Below are the code and all the weights of a small trained network. Each question names an input and a target symbol and asks about switching units off, where a switched-off unit gives its printed mean instead of its output.

import numpy as np


def w(rows, s, z=0):
    codes = np.array(rows[::2]) - 128.0
    scale = np.full(codes.shape[1], s)
    scale[-1] = z or s
    return codes * scale


def softmax(a):
    e = np.exp(a - a.max(-1, keepdims=True))
    return e / e.sum(-1, keepdims=True)


def log_softmax(a):
    a = a - a.max(-1, keepdims=True)
    return a - np.log(np.exp(a).sum(-1, keepdims=True))


def net(x, mask):
    ids = ['δηθλπφ'.index(c) for c in x.split()]
    T = len(ids)
    res = E[ids] + P[:T]
    u = 0
    for l in range(3):
        r = res
        for j in range(2):
            rows = slice(4 * j, 4 * j + 4)
            q, k, v = (r @ M[l][rows].T for M in (Q, K, V))
            z = softmax(np.where(np.tri(T) > 0, q @ k.T / 4**0.5, -1e9)) @ v
            o = O[l][rows]
            res = res + np.where(mask[u + j], z, o[:, -1]) @ o[:, :-1]
        u += 2
    return log_softmax(res[-1] @ U[:, :-1].T + U[:, -1])


Q, K, V, O = {}, {}, {}, {}
E = w([
[175,149,87,162,149,154,90,186,76,46,78],'δ',
[112,252,157,128,125,83,101,147,81,195,180],'η',
[174,104,122,75,17,76,96,119,137,86,215],'θ',
[134,126,113,31,93,135,124,224,177,150,109],'λ',
[153,110,187,198,94,158,26,160,133,73,140],'π',
[162,117,96,81,202,127,150,93,136,101,146],'φ',
],0.013)
P = w([
[167,121,71,181,152,103,89,127,170,151,130],'0',
[114,150,170,121,106,127,186,80,106,127,67],'1',
[113,100,84,186,125,96,55,120,156,216,110],'2',
[199,168,153,95,147,174,101,115,117,122,142],'3',
[83,104,166,105,206,99,189,204,125,64,185],'4',
[170,89,173,59,104,147,89,112,83,185,112],'5',
[174,99,76,196,176,91,117,211,139,206,182],'6',
[187,156,164,101,105,247,165,95,132,202,155],'7',
],0.015)
Q[0] = w([
[158,132,124,113,142,162,121,160,225,251,195],'0.h1',
[52,117,126,125,181,135,167,129,147,79,168],'0.h1',
[160,95,59,200,162,110,83,60,170,137,92],'0.h1',
[83,164,125,105,130,180,165,70,157,156,86],'0.h1',
[109,143,180,88,154,155,118,94,123,129,136],'0.h2',
[162,128,116,128,40,116,98,76,149,120,145],'0.h2',
[73,114,92,129,76,78,135,153,115,129,131],'0.h2',
[98,137,124,187,167,143,155,120,134,169,76],'0.h2',
],0.012)
K[0] = w([
[139,205,136,91,108,228,165,115,219,172,211],'0.h1',
[69,89,135,108,170,32,168,47,180,151,42],'0.h1',
[254,119,38,186,180,91,108,122,130,121,191],'0.h1',
[87,111,139,174,138,79,124,136,229,210,166],'0.h1',
[146,147,143,101,122,177,144,68,66,78,118],'0.h2',
[161,132,95,122,42,52,103,83,185,91,164],'0.h2',
[86,188,113,114,85,108,122,181,186,162,109],'0.h2',
[145,99,148,125,151,194,132,168,166,195,73],'0.h2',
],0.0096)
V[0] = w([
[90,115,109,111,113,143,2,201,98,178,162],'0.h1',
[129,125,93,123,119,50,82,147,103,103,109],'0.h1',
[136,150,87,122,78,134,83,149,119,111,196],'0.h1',
[142,131,104,106,85,39,55,217,33,112,36],'0.h1',
[124,105,122,84,111,152,128,71,180,162,83],'0.h2',
[155,144,169,104,85,180,184,173,65,89,133],'0.h2',
[137,108,176,142,122,155,109,162,98,168,187],'0.h2',
[95,114,91,115,144,103,137,163,117,81,118],'0.h2',
],0.0054)
O[0] = w([
[116,167,135,143,180,186,190,123,175,159,170,182],'0.h1',
[78,180,99,158,131,139,171,133,185,109,120,122],'0.h1',
[101,141,64,121,88,253,145,143,91,120,180,249],'0.h1',
[131,217,118,243,147,194,225,94,231,78,119,153],'0.h1',
[127,182,123,122,123,94,147,147,185,139,149,119],'0.h2',
[161,163,116,145,107,111,190,62,188,68,116,59],'0.h2',
[189,118,152,99,178,136,175,136,87,159,175,115],'0.h2',
[114,139,100,93,133,102,119,172,81,106,140,142],'0.h2',
],0.0054,0.0016)
Q[1] = w([
[95,129,169,85,159,138,152,151,87,92,152],'1.h1',
[67,122,85,179,130,81,104,70,159,148,163],'1.h1',
[204,120,90,137,136,179,92,127,123,137,203],'1.h1',
[179,120,123,101,109,123,133,92,90,104,94],'1.h1',
[117,73,117,128,39,167,152,219,158,132,85],'1.h2',
[162,127,44,99,216,183,246,119,114,139,37],'1.h2',
[136,45,130,77,107,99,171,35,134,76,125],'1.h2',
[141,68,167,228,101,180,81,78,69,106,85],'1.h2',
],0.012)
K[1] = w([
[80,106,193,162,124,106,184,54,84,103,80],'1.h1',
[134,168,66,207,133,78,60,153,149,105,167],'1.h1',
[225,169,134,91,145,196,124,131,122,81,136],'1.h1',
[122,85,152,86,206,88,134,115,130,164,101],'1.h1',
[186,115,158,105,40,161,88,254,218,80,63],'1.h2',
[117,106,34,77,217,200,158,135,101,135,34],'1.h2',
[169,49,98,79,120,133,145,38,201,95,172],'1.h2',
[138,76,161,229,128,197,73,103,69,62,107],'1.h2',
],0.01)
V[1] = w([
[58,173,93,170,127,139,67,139,105,147,92],'1.h1',
[105,106,243,123,154,194,142,116,87,54,91],'1.h1',
[88,64,142,96,137,192,147,117,101,133,68],'1.h1',
[128,123,255,156,61,111,176,78,152,135,140],'1.h1',
[73,144,51,212,160,79,130,170,197,79,72],'1.h2',
[75,44,172,119,136,195,147,78,155,207,200],'1.h2',
[134,115,142,111,140,141,102,143,168,77,111],'1.h2',
[134,176,39,138,122,78,122,100,128,121,141],'1.h2',
],0.0052)
O[1] = w([
[202,70,205,155,132,139,121,162,85,110,111,5],'1.h1',
[39,226,141,46,106,102,51,93,187,89,130,65],'1.h1',
[96,147,140,102,115,133,117,149,132,67,123,91],'1.h1',
[34,170,120,118,141,186,82,140,37,59,141,19],'1.h1',
[126,73,89,2,136,193,121,159,39,194,149,49],'1.h2',
[74,163,87,147,180,128,150,98,135,169,118,97],'1.h2',
[96,151,96,128,93,136,103,98,162,114,151,159],'1.h2',
[128,116,216,149,88,132,88,106,110,122,144,154],'1.h2',
],0.0068,0.0021)
Q[2] = w([
[87,202,222,21,99,169,148,44,127,28,143],'2.h1',
[205,179,46,97,87,111,52,147,148,185,186],'2.h1',
[110,165,132,153,118,173,92,93,138,204,66],'2.h1',
[36,129,156,79,138,84,142,124,98,96,110],'2.h1',
[108,180,163,108,88,189,103,84,131,96,133],'2.h2',
[157,107,85,170,156,134,101,144,97,171,110],'2.h2',
[44,180,164,176,158,73,204,163,177,2,84],'2.h2',
[119,89,207,23,72,177,111,42,64,162,99],'2.h2',
],0.0086)
K[2] = w([
[48,57,94,162,118,104,166,42,106,127,108],'2.h1',
[162,166,118,108,201,142,113,44,164,127,167],'2.h1',
[156,90,103,148,204,121,141,148,170,148,190],'2.h1',
[89,131,108,187,127,143,188,158,104,165,43],'2.h1',
[101,109,130,131,165,147,133,126,136,144,97],'2.h2',
[125,152,111,109,87,154,89,106,127,115,222],'2.h2',
[14,156,185,143,18,89,184,105,98,81,28],'2.h2',
[128,2,28,185,139,54,126,218,116,213,133],'2.h2',
],0.0097)
V[2] = w([
[82,101,149,108,121,199,45,190,254,92,131],'2.h1',
[143,61,55,84,78,159,186,156,162,93,81],'2.h1',
[71,188,144,82,99,117,153,190,180,207,109],'2.h1',
[161,196,194,161,102,184,102,216,72,136,83],'2.h1',
[176,191,179,116,83,144,142,119,87,104,111],'2.h2',
[112,101,141,125,13,86,171,97,88,142,180],'2.h2',
[158,164,154,130,149,105,119,154,103,195,59],'2.h2',
[161,78,112,161,125,154,55,135,155,153,212],'2.h2',
],0.0077)
O[2] = w([
[78,209,130,128,147,85,127,155,154,84,177,93],'2.h1',
[144,220,81,218,99,67,188,175,128,117,86,199],'2.h1',
[95,100,184,215,254,219,152,128,176,117,170,72],'2.h1',
[131,150,173,96,110,173,162,110,179,136,115,69],'2.h1',
[164,127,104,139,100,136,162,75,116,182,105,93],'2.h2',
[82,88,85,155,77,170,190,89,36,131,135,87],'2.h2',
[81,110,179,146,178,116,140,164,170,140,125,177],'2.h2',
[54,196,166,93,175,186,107,108,107,98,173,254],'2.h2',
],0.008,0.0061)
U = w([
[132,123,115,254,168,143,223,194,178,115,227,56],'δ',
[51,204,192,73,124,159,97,116,130,92,196,188],'η',
[174,47,195,151,104,203,171,127,142,183,188,65],'θ',
[250,199,115,186,45,157,154,20,228,186,25,253],'λ',
[87,121,14,171,80,195,168,126,70,168,229,78],'π',
[178,30,119,136,146,12,75,211,94,156,170,70],'φ',
],0.0036,0.0035)

Each question gives the input, a string of symbols that net reads in full, and the target symbol t.
The units are the heads (4 rows each of Q, K, V and O). Each row of codes is followed by its name. A weight is (code - 128) times the scale printed after its matrix; where a second scale follows, it is the last column's (O and U).
mask holds one flag per head, layer by layer. A switched-off head (its flag False) gives its mean, the last column of its rows in O, instead of its output. The means were averaged over made-up inputs and are rounded, as every weight is.
A unit's drop is (log p(t) with every unit on - log p(t) with that unit switched off) / (log p(t) with every unit on - log p(t) with every unit switched off).
The circuit of an input: a set's keep is (log p(t) with only the set's units on - log p(t) with every unit switched off) / (log p(t) with every unit on - log p(t) with every unit switched off). Starting from all 6 units, units are removed one at a time, each time the one whose removal leaves the highest keep (on an exact tie, the one counted first), for as long as the keep stays at least 0.8.
circuit, biggest first: the units of the circuit, biggest drop first
most important unit: the unit with the biggest drop
which heads matter: for each layer, one digit per head in row order, 1 if its drop is at least 0.15 and else 0, layers parted by /
input π λ θ, target η: which heads matter : 00 / 00 / 11
input θ φ φ θ λ φ λ, target π: which heads matter : 00 / 00 / 01
input η φ λ π λ, target φ: which heads matter : 10 / 00 / 01
input λ φ δ θ φ φ π θ, target η: most important unit : 0.h1
input π φ λ, target η: circuit, biggest first : (2.h2, 2.h1)
input θ φ λ φ η, target φ: which heads matter : 10 / 00 / 01
input φ δ φ θ φ λ θ, target π: circuit, biggest first : (2.h2, 0.h1)
input π φ φ, target η: circuit, biggest first : (2.h2, 2.h1)
input δ λ φ η φ λ η, target θ: circuit, biggest first : (2.h1, 1.h1)
input η λ η φ η, target δ: circuit, biggest first : (2.h1, 2.h2)
input δ φ λ δ, target η: circuit, biggest first : (1.h2, 1.h1, 2.h2)
input λ λ φ, target δ: circuit, biggest first : (2.h1, 0.h1)
input φ δ δ φ θ φ, target η: circuit, biggest first : (2.h2, 1.h1)
input φ θ δ λ λ θ θ, target δ: which heads matter : 00 / 00 / 10
input φ φ φ λ π φ π, target δ: circuit, biggest first : (2.h1)
input φ λ η, target φ: which heads matter : 00 / 10 / 10
input δ φ λ φ λ η, target λ: circuit, biggest first : (1.h2, 0.h1, 2.h2)
input φ φ δ λ δ, target φ: circuit, biggest first : (0.h1, 2.h2)
input π δ λ λ π, target λ: circuit, biggest first : (2.h2, 2.h1, 0.h1)
input δ η δ λ θ π, target λ: circuit, biggest first : (1.h2, 2.h2, 0.h1)
input φ φ φ λ φ θ, target λ: which heads matter : 11 / 01 / 01
input δ φ φ δ φ π φ, target λ: which heads matter : 00 / 00 / 11
input η η π φ θ, target θ: which heads matter : 00 / 00 / 11
input φ φ π φ π, target φ: most important unit : 0.h1
input φ φ λ, target φ: which heads matter : 00 / 10 / 10
